Below is a small trained network, with its code and all its weights. Each question gives an input and a target symbol and asks what happens when units are switched off, that is, made to give their printed mean instead of their output.

import numpy as np


def w(rows, s, z=0):
    codes = np.array(rows[::2]) - 128.0
    scale = np.full(codes.shape[1], s)
    scale[-1] = z or s
    return codes * scale


def f(y):
    return np.maximum(y, 0)


def softmax(a):
    e = np.exp(a - a.max(-1, keepdims=True))
    return e / e.sum(-1, keepdims=True)


def log_softmax(a):
    a = a - a.max(-1, keepdims=True)
    return a - np.log(np.exp(a).sum(-1, keepdims=True))


def net(x, mask):
    ids = ['ΞΩαβγεζηθλμτφ'.index(c) for c in x.split()]
    T = len(ids)
    res = E[ids] + P[:T]
    q, k, v = (res @ M[0].T for M in (Q, K, V))
    z = softmax(np.where(np.tri(T) > 0, q @ k.T / 3**0.5, -1e9)) @ v
    res = res + np.where(mask[0], z, O[0][:, -1]) @ O[0][:, :-1]
    y = f(res @ A[0][:, :-1].T + A[0][:, -1])
    res = res + np.where(mask[1:9], y, B[0][:, -1]) @ B[0][:, :-1]
    return log_softmax(res[-1] @ U[:, :-1].T + U[:, -1])


Q, K, V, O, A, B = {}, {}, {}, {}, {}, {}
E = w([
[93,92,79,34,117,53,193,204,91,113,195,116],'Ξ',
[103,87,156,34,153,33,162,208,72,134,147,60],'Ω',
[167,105,103,170,107,211,178,142,177,144,78,169],'α',
[173,105,221,95,207,156,116,231,60,181,178,192],'β',
[146,178,98,128,155,185,123,158,212,127,123,157],'γ',
[145,90,152,134,121,163,157,109,160,82,99,44],'ε',
[104,81,101,12,139,87,56,73,141,179,121,172],'ζ',
[119,211,189,211,241,123,106,73,58,127,119,91],'η',
[199,150,159,138,148,204,136,170,168,169,66,191],'θ',
[176,46,132,186,92,202,207,113,143,125,62,103],'λ',
[199,84,205,126,129,176,156,130,131,138,47,62],'μ',
[135,114,73,169,128,168,150,126,206,83,137,114],'τ',
[88,153,118,182,78,6,98,207,116,76,81,110],'φ',
],0.012)
P = w([
[27,146,185,148,72,148,186,167,167,192,178,120],'0',
[145,131,103,73,125,146,203,154,174,187,33,83],'1',
[147,136,103,68,137,160,180,158,173,163,50,78],'2',
[148,131,101,91,137,156,165,154,143,149,74,99],'3',
[151,108,97,94,149,146,152,164,146,137,81,110],'4',
[162,108,101,108,153,142,142,167,140,124,94,109],'5',
[166,99,97,117,162,125,131,166,152,113,103,109],'6',
[177,101,88,114,165,127,126,172,131,90,101,114],'7',
[181,78,83,140,169,116,123,163,124,80,103,132],'8',
[196,81,86,140,177,114,105,172,110,70,106,119],'9',
[187,59,78,147,181,110,106,169,114,41,112,123],'10',
[194,62,68,161,175,102,90,164,122,22,109,139],'11',
[202,58,65,150,185,105,86,173,110,22,110,129],'12',
[208,75,72,145,189,95,75,175,133,3,116,120],'13',
],0.0067)
Q[0] = w([
[51,162,200,134,85,81,115,106,12,173,230,172],'head 1',
[78,100,112,100,179,1,108,166,25,113,185,147],'head 1',
[170,77,130,122,94,197,41,14,212,151,119,206],'head 1',
],0.0094)
K[0] = w([
[255,110,33,94,221,134,153,151,66,82,41,114],'head 1',
[178,119,36,120,203,82,13,93,123,58,102,159],'head 1',
[80,145,130,60,77,147,174,97,136,244,80,114],'head 1',
],0.0085)
V[0] = w([
[163,58,179,206,99,145,179,106,107,74,63,32],'head 1',
[83,141,1,159,58,136,166,107,175,77,183,134],'head 1',
[179,145,114,201,121,214,154,150,159,169,82,240],'head 1',
],0.0078)
O[0] = w([
[179,53,167,63,91,75,86,77,255,175,228,178,67],'head 1',
[2,33,182,139,249,142,80,88,149,127,35,176,175],'head 1',
[108,162,126,55,121,51,229,116,141,81,40,243,252],'head 1',
],0.0076,0.0034)
A[0] = w([
[148,103,149,110,113,157,145,139,177,153,159,127,230],'neuron 1',
[146,114,132,159,130,169,67,76,145,149,136,119,55],'neuron 2',
[52,112,159,137,182,134,134,117,117,112,82,162,84],'neuron 3',
[137,72,130,68,128,90,103,120,136,176,183,138,135],'neuron 4',
[132,121,158,113,160,108,116,2,161,137,118,177,86],'neuron 5',
[120,122,107,71,83,66,142,102,136,128,116,156,140],'neuron 6',
[127,152,158,155,150,153,153,98,161,121,84,154,252],'neuron 7',
[83,105,107,125,166,184,102,101,134,140,110,114,207],'neuron 8',
],0.013,0.0037)
B[0] = w([
[141,83,105,117,167,89,146,148,137,94,202,123,176],'neuron 1',
[112,153,7,110,127,114,99,112,141,198,47,144,140],'neuron 2',
[105,152,89,95,45,132,79,146,101,133,170,116,250],'neuron 3',
[67,191,106,139,96,165,185,43,127,146,93,140,171],'neuron 4',
[86,127,146,166,112,215,143,184,170,128,131,112,178],'neuron 5',
[161,142,189,189,103,91,91,141,127,194,90,152,174],'neuron 6',
[124,128,111,146,175,72,127,106,81,83,160,99,237],'neuron 7',
[161,112,189,133,124,140,93,66,117,128,141,189,203],'neuron 8',
],0.011,0.013)
U = w([
[113,80,184,104,107,196,80,149,130,97,202,144,88],'Ξ',
[137,221,179,252,209,179,149,78,89,118,179,37,130],'Ω',
[167,31,162,94,253,63,105,88,142,124,138,157,216],'α',
[160,116,72,126,105,156,91,165,135,180,136,93,49],'β',
[93,123,142,173,68,80,78,239,158,156,78,101,210],'γ',
[160,147,146,142,159,72,165,100,123,121,72,167,123],'ε',
[163,48,131,13,201,136,194,235,125,103,202,137,254],'ζ',
[190,144,147,125,61,102,138,64,143,128,187,148,18],'η',
[98,133,167,172,140,172,188,137,154,137,97,144,140],'θ',
[160,182,94,97,42,210,169,156,141,87,75,98,96],'λ',
[96,150,63,73,127,69,148,85,77,76,134,106,134],'μ',
[118,187,158,136,63,162,74,33,93,241,79,175,73],'τ',
[56,102,69,77,189,157,189,71,162,133,97,114,114],'φ',
],0.008,0.0032)

Each question gives the input, a string of symbols that net reads in full, and the target symbol t.
The units are the heads (3 rows each of Q, K, V and O) and the neurons (one row each of A and B). Each row of codes is followed by its name. A weight is (code - 128) times the scale printed after its matrix; where a second scale follows, it is the last column's (O, A, B and U).
mask holds one flag per unit, heads first, then neurons. A switched-off unit (its flag False) gives its mean, the last column of its rows in O or B, instead of its output. The means were averaged over made-up inputs and are rounded, as every weight is.
A unit's drop is (log p(t) with every unit on - log p(t) with that unit switched off) / (log p(t) with every unit on - log p(t) with every unit switched off).
The circuit of an input: a set's keep is (log p(t) with only the set's units on - log p(t) with every unit switched off) / (log p(t) with every unit on - log p(t) with every unit switched off). Starting from all 9 units, units are removed one at a time, each time the one whose removal leaves the highest keep (on an exact tie, the one counted first), for as long as the keep stays at least 0.8.
circuit, biggest first: the units of the circuit, biggest drop first
most important unit: the unit with the biggest drop
k most important neurons: the k neurons with the biggest drops, biggest first
drop of u: that unit's drop, to one decimal
input γ μ μ τ θ Ω ε α, target μ: circuit, biggest first : head 1; neuron 7; neuron 3
input Ω γ γ α Ω, target γ: most important unit : neuron 6
input μ η Ξ γ α, target η: 3 most important neurons : neuron 1; neuron 4; neuron 6
input Ω Ω ζ λ α ε η ε ε ζ φ τ β α, target β: circuit, biggest first : head 1; neuron 2
input λ λ μ γ ε φ θ ζ θ ε λ μ, target θ: circuit, biggest first : head 1; neuron 5; neuron 4; neuron 3
input Ξ λ γ τ φ γ γ τ β μ Ξ γ γ γ, target τ: 2 most important neurons : neuron 2; neuron 8
input μ ζ τ μ μ γ μ γ γ β μ, target η: 2 most important neurons : neuron 4; neuron 1
input Ξ φ ζ α γ ε ζ θ γ α Ω, target γ: circuit, biggest first : neuron 7; neuron 6
input θ Ξ Ω μ γ γ α ζ ζ θ τ, target ε: circuit, biggest first : head 1; neuron 3; neuron 6
input α η τ ε Ξ α τ γ ε γ γ τ μ, target γ: 2 most important neurons : neuron 6; neuron 5
input τ γ α ε φ μ γ λ ε, target Ξ: 3 most important neurons : neuron 5; neuron 3; neuron 8
input μ γ γ, target η: circuit, biggest first : head 1; neuron 1; neuron 4
input τ λ λ τ ε τ μ θ Ξ τ γ, target Ξ: 2 most important neurons : neuron 5; neuron 3
input β τ Ξ ζ μ θ β ζ τ τ, target λ: circuit, biggest first : head 1
input Ω τ α Ξ ε γ α Ξ λ β φ Ω, target φ: circuit, biggest first : neuron 4; head 1; neuron 3; neuron 6
input μ Ω μ, target η: 3 most important neurons : neuron 1; neuron 4; neuron 6
input β τ Ξ, target τ: 3 most important neurons : neuron 6; neuron 4; neuron 7
input Ω τ α τ ζ ζ τ τ γ μ, target β: 2 most important neurons : neuron 2; neuron 7
input θ μ τ μ β μ μ γ, target ε: 2 most important neurons : neuron 3; neuron 6
input ζ β λ Ω τ γ α μ γ τ γ γ, target Ω: most important neuron : neuron 3
input τ ε μ Ω Ξ γ ε τ μ, target Ξ: drop of head 1 : 1.5
input γ λ μ γ, target μ: drop of neuron 7 : 0.4
input μ γ τ Ξ β γ θ Ω ε τ α, target η: drop of head 1 : 1.4
input α α τ, target γ: drop of neuron 1 : 0.0
